Here is a tiny trained network, its code and every weight. The questions are about switching its units off for an input and a target symbol, where a switched-off unit gives its printed mean instead of its output.

import numpy as np


def w(rows, s, z=0):
    codes = np.array(rows[::2]) - 128.0
    scale = np.full(codes.shape[1], s)
    scale[-1] = z or s
    return codes * scale


def norm(h):
    return h / np.sqrt((h * h).mean(-1, keepdims=True) + 1e-5)


def f(y):
    return y / 2 * (1 + np.tanh(0.7978845608 * (y + 0.044715 * y**3)))


def softmax(a):
    e = np.exp(a - a.max(-1, keepdims=True))
    return e / e.sum(-1, keepdims=True)


def log_softmax(a):
    a = a - a.max(-1, keepdims=True)
    return a - np.log(np.exp(a).sum(-1, keepdims=True))


def net(x, mask):
    ids = ['αβδεηλμπσφψω'.index(c) for c in x.split()]
    T = len(ids)
    res = E[ids] + P[:T]
    r = norm(res)
    for j in range(3):
        rows = slice(2 * j, 2 * j + 2)
        q, k, v = (r @ M[0][rows].T for M in (Q, K, V))
        z = softmax(np.where(np.tri(T) > 0, q @ k.T / 2**0.5, -1e9)) @ v
        o = O[0][rows]
        res = res + np.where(mask[j], z, o[:, -1]) @ o[:, :-1]
    y = f(norm(res) @ A[0][:, :-1].T + A[0][:, -1])
    res = res + np.where(mask[3:11], y, B[0][:, -1]) @ B[0][:, :-1]
    return log_softmax(norm(res)[-1] @ U[:, :-1].T + U[:, -1])


Q, K, V, O, A, B = {}, {}, {}, {}, {}, {}
E = w([
[132,92,69,120,97],'α',
[204,135,116,60,134],'β',
[203,93,105,102,196],'δ',
[203,83,78,164,185],'ε',
[167,86,62,215,171],'η',
[94,133,188,94,86],'λ',
[120,58,140,174,242],'μ',
[88,92,207,1,165],'π',
[115,148,172,90,94],'σ',
[147,180,183,134,208],'φ',
[81,172,246,92,77],'ψ',
[37,197,75,92,187],'ω',
],0.017)
P = w([
[116,100,239,52,92],'0',
[103,129,237,2,208],'1',
[124,129,233,28,237],'2',
[152,151,205,45,211],'3',
[184,167,191,72,192],'4',
[179,173,189,106,187],'5',
[180,179,181,131,177],'6',
[182,167,163,143,169],'7',
[188,162,141,162,158],'8',
[185,160,137,186,154],'9',
[187,167,138,191,142],'10',
[177,159,128,206,136],'11',
[186,143,148,204,150],'12',
[181,139,133,203,133],'13',
],0.006)
Q[0] = w([
[122,89,176,157,2],'head 0',
[67,153,102,96,69],'head 0',
[88,152,118,130,244],'head 1',
[11,108,28,73,56],'head 1',
[102,61,243,95,47],'head 2',
[61,76,197,105,29],'head 2',
],0.0089)
K[0] = w([
[197,44,106,114,92],'head 0',
[125,102,126,8,115],'head 0',
[108,203,215,76,170],'head 1',
[125,74,197,79,156],'head 1',
[224,21,69,106,87],'head 2',
[205,23,134,98,109],'head 2',
],0.011)
V[0] = w([
[121,69,205,212,106],'head 0',
[136,229,204,83,209],'head 0',
[72,123,68,67,122],'head 1',
[57,215,254,139,161],'head 1',
[163,48,58,141,88],'head 2',
[121,173,162,209,252],'head 2',
],0.0083)
O[0] = w([
[159,2,179,160,106,66],'head 0',
[198,173,182,177,6,255],'head 0',
[83,144,46,110,203,147],'head 1',
[74,146,185,161,170,80],'head 1',
[68,200,101,20,125,34],'head 2',
[126,120,101,218,96,145],'head 2',
],0.0083,0.0052)
A[0] = w([
[51,80,148,81,122,51],'neuron 0',
[174,94,156,173,60,120],'neuron 1',
[136,163,142,49,27,158],'neuron 2',
[157,124,118,141,38,70],'neuron 3',
[155,156,145,192,112,209],'neuron 4',
[29,149,138,104,10,221],'neuron 5',
[67,100,128,78,176,27],'neuron 6',
[129,88,131,161,90,2],'neuron 7',
],0.013,0.0066)
B[0] = w([
[59,137,167,42,200,136],'neuron 0',
[88,133,174,104,164,230],'neuron 1',
[111,150,154,10,133,209],'neuron 2',
[102,169,211,54,121,158],'neuron 3',
[130,151,97,62,170,255],'neuron 4',
[76,122,81,26,235,189],'neuron 5',
[69,140,175,47,94,139],'neuron 6',
[87,180,150,15,139,125],'neuron 7',
],0.012,0.0087)
U = w([
[113,44,158,151,192,91],'α',
[211,168,139,31,93,116],'β',
[121,73,44,167,91,254],'δ',
[61,110,189,87,156,234],'ε',
[130,132,123,130,118,71],'η',
[162,113,137,130,144,66],'λ',
[118,246,67,188,197,101],'μ',
[207,111,60,85,124,129],'π',
[161,112,128,137,157,69],'σ',
[136,141,122,138,105,81],'φ',
[180,98,156,133,183,59],'ψ',
[133,195,201,198,77,201],'ω',
],0.012,0.0077)

Each question gives the input, a string of symbols that net reads in full, and the target symbol t.
The units are the heads (2 rows each of Q, K, V and O) and the neurons (one row each of A and B). Each row of codes is followed by its name. A weight is (code - 128) times the scale printed after its matrix; where a second scale follows, it is the last column's (O, A, B and U).
mask holds one flag per unit, heads first, then neurons. A switched-off unit (its flag False) gives its mean, the last column of its rows in O or B, instead of its output. The means were averaged over made-up inputs and are rounded, as every weight is.
A unit's drop is (log p(t) with every unit on - log p(t) with that unit switched off) / (log p(t) with every unit on - log p(t) with every unit switched off).
The circuit of an input: a set's keep is (log p(t) with only the set's units on - log p(t) with every unit switched off) / (log p(t) with every unit on - log p(t) with every unit switched off). Starting from all 11 units, units are removed one at a time, each time the one whose removal leaves the highest keep (on an exact tie, the one counted first), for as long as the keep stays at least 0.8.
circuit, biggest first: the units of the circuit, biggest drop first
unit that matters most: the unit with the biggest drop
k most important neurons: the k neurons with the biggest drops, biggest first
which heads matter: for each layer, one digit per head in row order, 1 if its drop is at least 0.15 and else 0, layers parted by /
input δ δ φ α σ ω, target μ: circuit, biggest first	head 2; neuron 2
input φ α α α δ ψ μ λ α, target δ: which heads matter	110
input ω δ ω φ δ ω μ, target μ: which heads matter	110
input ω ε ε, target μ: circuit, biggest first	head 0; head 1; neuron 2
input α β δ φ δ π α δ α, target π: circuit, biggest first	head 1; neuron 3; neuron 2; head 2
input δ α α β λ α μ, target α: circuit, biggest first	head 0; neuron 2
input α σ η μ α α α α η, target δ: circuit, biggest first	neuron 2; head 1; neuron 5
input σ α φ η, target ω: circuit, biggest first	neuron 5; head 0; head 1
input α α α α δ δ ω ε ε, target μ: circuit, biggest first	head 0; neuron 2
input α δ π φ μ ε, target ω: circuit, biggest first	head 0; head 2; neuron 5
input δ σ α β ε δ σ σ φ α φ σ μ, target ω: circuit, biggest first	head 0; neuron 5
input ω α ω λ α φ α μ ω δ, target μ: 2 most important neurons	neuron 2; neuron 4
input ε δ σ μ ψ φ ε σ π δ φ λ ε, target ω: circuit, biggest first	head 0; neuron 5; head 1
input σ σ φ λ μ α α ε α φ α μ, target ω: circuit, biggest first	neuron 5; head 0; head 1
input β λ π ω φ δ δ ε ε φ φ, target ω: circuit, biggest first	head 0; head 2
input α η ε ε δ, target π: which heads matter	111
input α α δ ω α σ ω, target μ: which heads matter	001
input φ ω δ μ α α ω δ φ, target μ: unit that matters most	neuron 4
input α α π ω α, target π: which heads matter	110
input α ε ε, target π: which heads matter	011
input α η ε, target δ: most important neuron	neuron 2
input ε σ α σ δ λ α π ε α φ, target ω: 2 most important neurons	neuron 5; neuron 2
input α α μ, target α: most important neuron	neuron 2
